Here is a tiny trained network, its code and every weight. The questions are about switching its units off for an input and a class, where a switched-off unit gives its printed mean instead of its output.

import numpy as np


def w(rows, s, z=0):
    codes = np.array(rows[::2]) - 128.0
    scale = np.full(codes.shape[1], s)
    scale[-1] = z or s
    return codes * scale


def f(y):
    return np.maximum(y, 0)


def log_softmax(a):
    a = a - a.max(-1, keepdims=True)
    return a - np.log(np.exp(a).sum(-1, keepdims=True))


def net(x, mask):
    res = np.array(x, float).reshape(1, 6) / 4 @ E
    y = f(res @ A[0][:, :-1].T + A[0][:, -1])
    res = res + np.where(mask, y, B[0][:, -1]) @ B[0][:, :-1]
    return log_softmax(res[-1] @ U[:, :-1].T + U[:, -1])


A, B = {}, {}
E = w([
[99,166,118,53,141,110,113,131],'x0',
[66,124,163,143,132,129,140,93],'x1',
[135,149,131,136,132,135,247,48],'x2',
[179,196,115,134,74,156,151,158],'x3',
[122,83,87,82,75,140,93,81],'x4',
[164,151,156,133,101,204,80,61],'x5',
],0.014)
A[0] = w([
[119,93,93,76,147,62,160,148,56],'N1',
[88,140,145,77,118,93,143,100,95],'N2',
[86,171,152,152,179,110,139,168,105],'N3',
[147,179,93,95,101,97,168,133,158],'N4',
[77,124,147,59,128,133,116,124,132],'N5',
[127,112,170,122,184,112,113,165,190],'N6',
[112,105,107,142,94,145,135,109,217],'N7',
[87,126,134,139,191,98,119,147,173],'N8',
[128,192,164,80,155,65,140,147,84],'N9',
[140,128,124,145,140,117,168,102,211],'N10',
[136,164,157,103,91,165,106,120,141],'N11',
[141,39,160,199,133,138,113,86,115],'N12',
[110,111,151,170,175,68,172,130,254],'N13',
[171,142,137,106,113,144,107,75,192],'N14',
[75,136,104,99,124,140,77,156,152],'N15',
[145,159,190,155,136,220,124,108,137],'N16',
[145,187,93,118,123,130,191,182,78],'N17',
[130,129,102,137,136,133,194,104,110],'N18',
[221,113,108,135,111,144,61,199,225],'N19',
[177,107,125,79,112,156,105,106,150],'N20',
[129,113,131,154,113,143,74,171,144],'N21',
[169,133,71,112,122,174,81,93,180],'N22',
[142,103,115,103,112,131,87,113,100],'N23',
[152,117,89,92,127,185,104,111,139],'N24',
[158,158,110,126,95,178,167,162,77],'N25',
[130,181,133,157,113,184,183,97,70],'N26',
[95,119,102,118,159,143,10,175,154],'N27',
],0.014,0.0036)
B[0] = w([
[50,155,185,143,134,173,184,147,195],'N1',
[120,64,90,108,43,163,156,131,175],'N2',
[98,74,95,99,98,141,165,169,189],'N3',
[172,75,63,150,113,61,113,75,203],'N4',
[175,93,88,97,81,118,120,143,186],'N5',
[83,123,100,173,143,103,157,229,188],'N6',
[174,153,137,109,164,113,94,92,176],'N7',
[56,109,142,156,78,111,185,180,193],'N8',
[56,68,135,117,103,153,172,86,184],'N9',
[165,114,122,116,79,140,77,69,192],'N10',
[154,162,219,127,169,151,117,100,191],'N11',
[112,16,112,158,46,162,108,68,209],'N12',
[87,46,126,102,69,159,175,122,226],'N13',
[138,102,191,105,123,171,107,71,204],'N14',
[156,162,130,24,172,104,74,168,200],'N15',
[70,231,206,171,217,195,175,123,217],'N16',
[171,105,50,157,106,124,105,100,212],'N17',
[181,82,88,125,90,91,98,129,200],'N18',
[14,118,131,204,90,146,51,78,243],'N19',
[155,74,82,68,117,129,38,33,196],'N20',
[96,145,92,201,135,67,77,143,192],'N21',
[171,102,156,99,109,113,10,49,216],'N22',
[209,113,128,105,100,113,89,63,179],'N23',
[177,91,135,1,109,73,77,17,193],'N24',
[174,153,84,88,160,67,114,128,199],'N25',
[177,200,149,90,180,148,174,137,224],'N26',
[181,142,98,90,180,26,34,189,253],'N27',
],0.0076,0.015)
U = w([
[197,73,35,43,110,94,67,103,157],'0',
[139,182,212,114,146,255,108,54,85],'1',
[66,138,136,27,186,159,207,203,69],'2',
[44,70,76,217,74,199,168,104,214],'3',
[85,201,115,253,200,117,80,198,151],'4',
[172,231,85,151,180,190,225,123,3],'5',
],0.0079,0.0022)

Each question gives the input, the list of numbers given to net, and the class t.
The units are the neurons (one row each of A and B). Each row of codes is followed by its name. A weight is (code - 128) times the scale printed after its matrix; where a second scale follows, it is the last column's (A, B and U).
mask holds one flag per neuron, in row order. A switched-off neuron (its flag False) gives its mean, the last column of its row in B, instead of its output. The means were averaged over made-up inputs and are rounded, as every weight is.
A unit's drop is (log p(t) with every unit on - log p(t) with that unit switched off) / (log p(t) with every unit on - log p(t) with every unit switched off).
The circuit of an input: a set's keep is (log p(t) with only the set's units on - log p(t) with every unit switched off) / (log p(t) with every unit on - log p(t) with every unit switched off). Starting from the 12 units with the biggest drops (on a tie, the unit counted first), units are removed one at a time, each time the one whose removal leaves the highest keep (on an exact tie, the one counted first), for as long as the keep stays at least 0.8.
units of the circuit, in order: the units of the circuit, biggest drop first
most important unit: the unit with the biggest drop
k most important neurons: the k neurons with the biggest drops, biggest first
drop of u: that unit's drop, to one decimal
input [-7,2,3,-7,7,7], class 1: units of the circuit, in order : (N16)
input [-3,3,-7,-8,-3,1], class 4: units of the circuit, in order : (N6, N24)
input [-7,1,-6,0,2,7], class 1: 2 most important neurons : (N16, N19)
input [6,8,-3,-7,5,-4], class 2: 2 most important neurons : (N1, N8)
input [-1,-3,7,-1,5,-8], class 3: 2 most important neurons : (N1, N27)
input [-8,3,8,3,-1,1], class 1: 4 most important neurons : (N10, N12, N16, N26)
input [-2,5,7,4,-2,-7], class 3: 2 most important neurons : (N27, N13)
input [-1,-4,-7,-8,-6,-6], class 4: 2 most important neurons : (N27, N21)
input [-8,2,-8,6,-3,8], class 1: 2 most important neurons : (N11, N22)
input [-1,1,7,3,3,3], class 1: drop of N16 : 0.2
input [8,5,0,-5,-1,3], class 2: drop of N24 : 0.1
input [-2,-6,-3,3,-7,7], class 1: drop of N11 : 0.2
input [8,7,-5,-7,-5,7], class 4: drop of N20 : 0.2
input [1,-2,-8,8,-4,-1], class 4: most important unit : N19
